Below is a small trained network, with its code and all its weights. Each question gives an input and a target symbol and asks what happens when units are switched off, that is, made to give their printed mean instead of their output.

import numpy as np


def w(rows, s, z=0):
    codes = np.array(rows[::2]) - 128.0
    scale = np.full(codes.shape[1], s)
    scale[-1] = z or s
    return codes * scale


def norm(h):
    return h / np.sqrt((h * h).mean(-1, keepdims=True) + 1e-5)


def f(y):
    return y / 2 * (1 + np.tanh(0.7978845608 * (y + 0.044715 * y**3)))


def softmax(a):
    e = np.exp(a - a.max(-1, keepdims=True))
    return e / e.sum(-1, keepdims=True)


def log_softmax(a):
    a = a - a.max(-1, keepdims=True)
    return a - np.log(np.exp(a).sum(-1, keepdims=True))


def net(x, mask):
    ids = ['αβγδεζηθλμπστφψω'.index(c) for c in x.split()]
    T = len(ids)
    res = E[ids] + P[:T]
    r = norm(res)
    for j in range(2):
        rows = slice(4 * j, 4 * j + 4)
        q, k, v = (r @ M[0][rows].T for M in (Q, K, V))
        z = softmax(np.where(np.tri(T) > 0, q @ k.T / 4**0.5, -1e9)) @ v
        o = O[0][rows]
        res = res + np.where(mask[j], z, o[:, -1]) @ o[:, :-1]
    y = f(norm(res) @ A[0][:, :-1].T + A[0][:, -1])
    res = res + np.where(mask[2:14], y, B[0][:, -1]) @ B[0][:, :-1]
    return log_softmax(norm(res)[-1] @ U[:, :-1].T + U[:, -1])


Q, K, V, O, A, B = {}, {}, {}, {}, {}, {}
E = w([
[57,107,182,135,111],'α',
[108,116,174,186,213],'β',
[88,216,156,61,176],'γ',
[43,27,123,229,156],'δ',
[111,205,187,88,117],'ε',
[102,111,174,197,216],'ζ',
[166,214,96,161,206],'η',
[114,211,184,81,124],'θ',
[43,177,76,82,117],'λ',
[123,129,175,193,215],'μ',
[93,107,130,135,254],'π',
[162,198,189,56,202],'σ',
[156,179,168,18,135],'τ',
[147,136,104,195,52],'φ',
[135,117,12,115,101],'ψ',
[147,129,33,150,215],'ω',
],0.01)
P = w([
[18,222,88,174,94],'0',
[49,200,98,180,102],'1',
[77,193,102,169,107],'2',
[99,175,109,167,109],'3',
[117,163,115,159,110],'4',
[132,146,119,155,113],'5',
[150,134,125,147,112],'6',
[166,122,127,140,114],'7',
[182,110,131,135,116],'8',
[197,97,132,130,118],'9',
[217,87,137,119,123],'10',
[233,78,138,117,123],'11',
[253,67,137,107,126],'12',
],0.0056)
Q[0] = w([
[87,103,176,143,99],'h0',
[186,158,113,200,251],'h0',
[151,54,106,157,135],'h0',
[117,100,173,135,187],'h0',
[161,7,167,242,209],'h1',
[193,137,106,95,156],'h1',
[162,207,103,158,184],'h1',
[119,123,149,193,216],'h1',
],0.013)
K[0] = w([
[88,104,200,176,120],'h0',
[232,81,108,83,173],'h0',
[190,45,132,152,93],'h0',
[147,58,163,89,153],'h0',
[243,22,138,135,135],'h1',
[171,178,125,55,148],'h1',
[246,143,89,116,123],'h1',
[253,41,115,105,116],'h1',
],0.013)
V[0] = w([
[58,129,69,180,75],'h0',
[163,207,140,185,15],'h0',
[36,132,152,53,194],'h0',
[64,141,30,2,107],'h0',
[101,129,184,91,233],'h1',
[39,132,64,103,194],'h1',
[109,82,168,16,113],'h1',
[137,137,58,115,145],'h1',
],0.0056)
O[0] = w([
[174,58,210,110,145,178],'h0',
[253,215,126,236,140,118],'h0',
[143,28,59,118,112,170],'h0',
[248,102,89,42,229,29],'h0',
[213,81,148,212,90,182],'h1',
[193,61,200,78,33,204],'h1',
[111,136,196,132,79,3],'h1',
[35,80,172,128,132,114],'h1',
],0.0047,0.0037)
A[0] = w([
[170,223,94,100,126,76],'n0',
[52,157,146,151,96,173],'n1',
[117,183,37,84,1,78],'n2',
[109,183,202,94,145,175],'n3',
[201,101,25,91,129,11],'n4',
[122,60,150,131,130,67],'n5',
[166,82,105,162,65,60],'n6',
[120,82,45,176,109,127],'n7',
[183,66,27,43,148,3],'n8',
[41,67,68,107,72,181],'n9',
[73,227,40,128,149,94],'n10',
[115,87,165,112,228,63],'n11',
],0.0098,0.0035)
B[0] = w([
[180,64,171,123,86,170],'n0',
[168,117,141,30,128,254],'n1',
[128,55,188,15,114,162],'n2',
[113,139,115,79,87,170],'n3',
[86,190,149,153,81,195],'n4',
[151,38,127,140,133,161],'n5',
[32,140,115,50,200,173],'n6',
[173,123,141,3,130,211],'n7',
[137,131,140,191,140,233],'n8',
[188,188,94,138,129,219],'n9',
[126,66,155,52,172,155],'n10',
[85,171,60,121,35,168],'n11',
],0.0073,0.0038)
U = w([
[165,147,176,11,74,177],'α',
[239,150,151,194,43,98],'β',
[16,169,123,94,75,166],'γ',
[183,32,28,119,118,77],'δ',
[126,138,139,125,137,83],'ε',
[61,176,120,52,227,180],'ζ',
[212,129,112,103,246,89],'η',
[96,159,209,219,178,174],'θ',
[121,110,144,132,136,97],'λ',
[122,96,136,102,161,124],'μ',
[126,134,138,133,130,86],'π',
[128,143,131,116,133,66],'σ',
[125,111,150,149,116,73],'τ',
[131,107,150,125,143,87],'φ',
[63,95,98,161,39,133],'ψ',
[153,160,56,167,159,254],'ω',
],0.013,0.006)

Each question gives the input, a string of symbols that net reads in full, and the target symbol t.
The units are the heads (4 rows each of Q, K, V and O) and the neurons (one row each of A and B). Each row of codes is followed by its name. A weight is (code - 128) times the scale printed after its matrix; where a second scale follows, it is the last column's (O, A, B and U).
mask holds one flag per unit, heads first, then neurons. A switched-off unit (its flag False) gives its mean, the last column of its rows in O or B, instead of its output. The means were averaged over made-up inputs and are rounded, as every weight is.
A unit's drop is (log p(t) with every unit on - log p(t) with that unit switched off) / (log p(t) with every unit on - log p(t) with every unit switched off).
The circuit of an input: a set's keep is (log p(t) with only the set's units on - log p(t) with every unit switched off) / (log p(t) with every unit on - log p(t) with every unit switched off). Starting from the 12 units with the biggest drops (on a tie, the unit counted first), units are removed one at a time, each time the one whose removal leaves the highest keep (on an exact tie, the one counted first), for as long as the keep stays at least 0.8.
circuit, biggest first: the units of the circuit, biggest drop first
most important unit: the unit with the biggest drop
k most important neurons: the k neurons with the biggest drops, biggest first
heads that matter: for each layer, one digit per head in row order, 1 if its drop is at least 0.15 and else 0, layers parted by /
drop when u is switched off: that unit's drop, to one decimal
input λ ω φ, target α: heads that matter : 01
input ψ τ β, target γ: circuit, biggest first : (n11 h1)
input τ λ μ, target ω: circuit, biggest first : (h0 n11)
input φ μ γ μ δ λ μ φ α λ σ ω, target ω: heads that matter : 00
input α α ω β β, target ψ: heads that matter : 00
input λ α ψ ε α γ λ σ λ δ ψ, target β: circuit, biggest first : (n4 n8)
input τ π π β, target δ: heads that matter : 10
input δ μ φ δ μ λ, target α: heads that matter : 01
input α β φ μ, target ζ: circuit, biggest first : (h1)
input δ φ ψ η μ φ μ α λ φ β μ β, target θ: 2 most important neurons : (n2 n6)
input λ μ ω μ φ σ μ μ λ, target β: heads that matter : 10
input θ ζ ζ θ φ λ ψ δ φ α μ β, target θ: 4 most important neurons : (n2 n6 n0 n10)
input λ λ α α φ γ μ μ π ψ α ψ λ, target β: 4 most important neurons : (n8 n4 n1 n7)
input τ λ μ σ α β, target η: 3 most important neurons : (n7 n0 n3)
input λ σ μ, target η: circuit, biggest first : (h0 n7)
input θ μ μ λ λ α ψ φ η δ μ ψ, target β: 2 most important neurons : (n8 n4)
input φ μ μ η ω δ ζ, target ψ: circuit, biggest first : (n11)
input φ θ ω α φ φ ω α θ ζ τ μ, target ω: circuit, biggest first : (h0 n11 n1)
input τ μ φ α σ ζ, target η: circuit, biggest first : (h0 n7 h1)
input θ λ λ ζ μ λ λ α σ π λ π, target δ: circuit, biggest first : (h1 h0 n9 n5)
input σ μ μ μ γ γ, target β: most important unit : h1
input ψ δ ζ, target γ: circuit, biggest first : (n11 h1)
input μ γ δ λ, target α: 3 most important neurons : (n2 n4 n9)
input η γ π α φ ψ τ μ φ π α μ, target δ: 2 most important neurons : (n6 n11)
input μ θ η γ ψ ω μ β μ μ φ, target α: 2 most important neurons : (n6 n8)
input μ α τ φ λ μ φ φ μ ψ, target α: 2 most important neurons : (n6 n2)
input λ ζ τ ψ, target α: circuit, biggest first : (n2)
input δ φ μ α σ λ μ γ δ μ γ, target β: 2 most important neurons : (n8 n6)
input η μ σ μ μ δ π λ μ σ ψ μ, target γ: drop when n8 is switched off : 0.0
input α σ ζ, target η: drop when n0 is switched off : 0.1
